Here is a tiny trained network, its code and every weight. The questions are about switching its units off for an input and a class, where a switched-off unit gives its printed mean instead of its output.

import numpy as np


def w(rows, s, z=0):
    codes = np.array(rows[::2]) - 128.0
    scale = np.full(codes.shape[1], s)
    scale[-1] = z or s
    return codes * scale


def f(y):
    return np.maximum(y, 0)


def log_softmax(a):
    a = a - a.max(-1, keepdims=True)
    return a - np.log(np.exp(a).sum(-1, keepdims=True))


def net(x, mask):
    res = np.array(x, float).reshape(1, 6) / 4 @ E
    y = f(res @ A[0][:, :-1].T + A[0][:, -1])
    res = res + np.where(mask, y, B[0][:, -1]) @ B[0][:, :-1]
    return log_softmax(res[-1] @ U[:, :-1].T + U[:, -1])


A, B = {}, {}
E = w([
[252,152,110],'x0',
[152,76,163],'x1',
[115,159,114],'x2',
[153,234,205],'x3',
[110,160,109],'x4',
[81,74,3],'x5',
],0.0066)
A[0] = w([
[181,182,215,83],'N0',
[126,189,24,239],'N1',
[228,216,147,3],'N2',
[10,116,83,19],'N3',
[10,4,56,72],'N4',
[186,135,63,202],'N5',
[207,96,87,147],'N6',
[204,154,164,79],'N7',
[88,146,151,139],'N8',
[60,122,202,210],'N9',
[254,82,57,191],'N10',
[121,53,129,254],'N11',
[114,96,117,43],'N12',
[198,181,127,1],'N13',
],0.01,0.0033)
B[0] = w([
[183,156,104,217],'N0',
[39,172,144,211],'N1',
[183,130,39,200],'N2',
[166,85,92,192],'N3',
[168,101,11,254],'N4',
[82,173,231,186],'N5',
[100,195,164,178],'N6',
[255,115,110,183],'N7',
[92,138,172,156],'N8',
[80,72,209,195],'N9',
[46,176,208,215],'N10',
[119,45,167,200],'N11',
[196,54,150,140],'N12',
[161,113,75,163],'N13',
],0.007,0.0081)
U = w([
[1,44,145,177],'0',
[119,152,202,227],'1',
[187,81,23,4],'2',
],0.0093,0.0031)

Each question gives the input, the list of numbers given to net, and the class t.
The units are the neurons (one row each of A and B). Each row of codes is followed by its name. A weight is (code - 128) times the scale printed after its matrix; where a second scale follows, it is the last column's (A, B and U).
mask holds one flag per neuron, in row order. A switched-off neuron (its flag False) gives its mean, the last column of its row in B, instead of its output. The means were averaged over made-up inputs and are rounded, as every weight is.
A unit's drop is (log p(t) with every unit on - log p(t) with that unit switched off) / (log p(t) with every unit on - log p(t) with every unit switched off).
The circuit of an input: a set's keep is (log p(t) with only the set's units on - log p(t) with every unit switched off) / (log p(t) with every unit on - log p(t) with every unit switched off). Starting from the 12 units with the biggest drops (on a tie, the unit counted first), units are removed one at a time, each time the one whose removal leaves the highest keep (on an exact tie, the one counted first), for as long as the keep stays at least 0.8.
circuit, biggest first: the units of the circuit, biggest drop first
most important unit: the unit with the biggest drop
k most important neurons: the k neurons with the biggest drops, biggest first
drop when u is switched off: that unit's drop, to one decimal
input [8,0,-1,-5,-8,-4], class 1: most important unit	N10
input [4,7,-2,7,-6,-4], class 2: circuit, biggest first	N2; N7
input [2,0,6,5,3,-3], class 2: circuit, biggest first	N2; N10
input [4,-5,-3,3,8,-5], class 2: circuit, biggest first	N2; N10
input [-5,-7,-8,-7,7,2], class 2: 3 most important neurons	N4; N3; N10
input [2,1,0,-6,-3,6], class 0: 2 most important neurons	N10; N5
input [-7,-7,7,-4,2,7], class 2: 2 most important neurons	N4; N3
input [4,-1,8,-7,6,8], class 0: 2 most important neurons	N1; N10
input [7,0,7,4,-4,-2], class 2: 3 most important neurons	N2; N7; N13
input [5,-7,1,-1,-5,2], class 0: 3 most important neurons	N0; N7; N1
input [8,7,3,0,-8,5], class 0: 2 most important neurons	N0; N11
input [6,6,-4,-8,3,4], class 0: drop when N10 is switched off	0.2
input [-4,8,-5,-4,0,7], class 2: drop when N4 is switched off	1.6
input [6,-1,-2,-7,-6,6], class 0: circuit, biggest first	N10
input [6,-4,6,-8,-4,0], class 1: drop when N5 is switched off	0.1
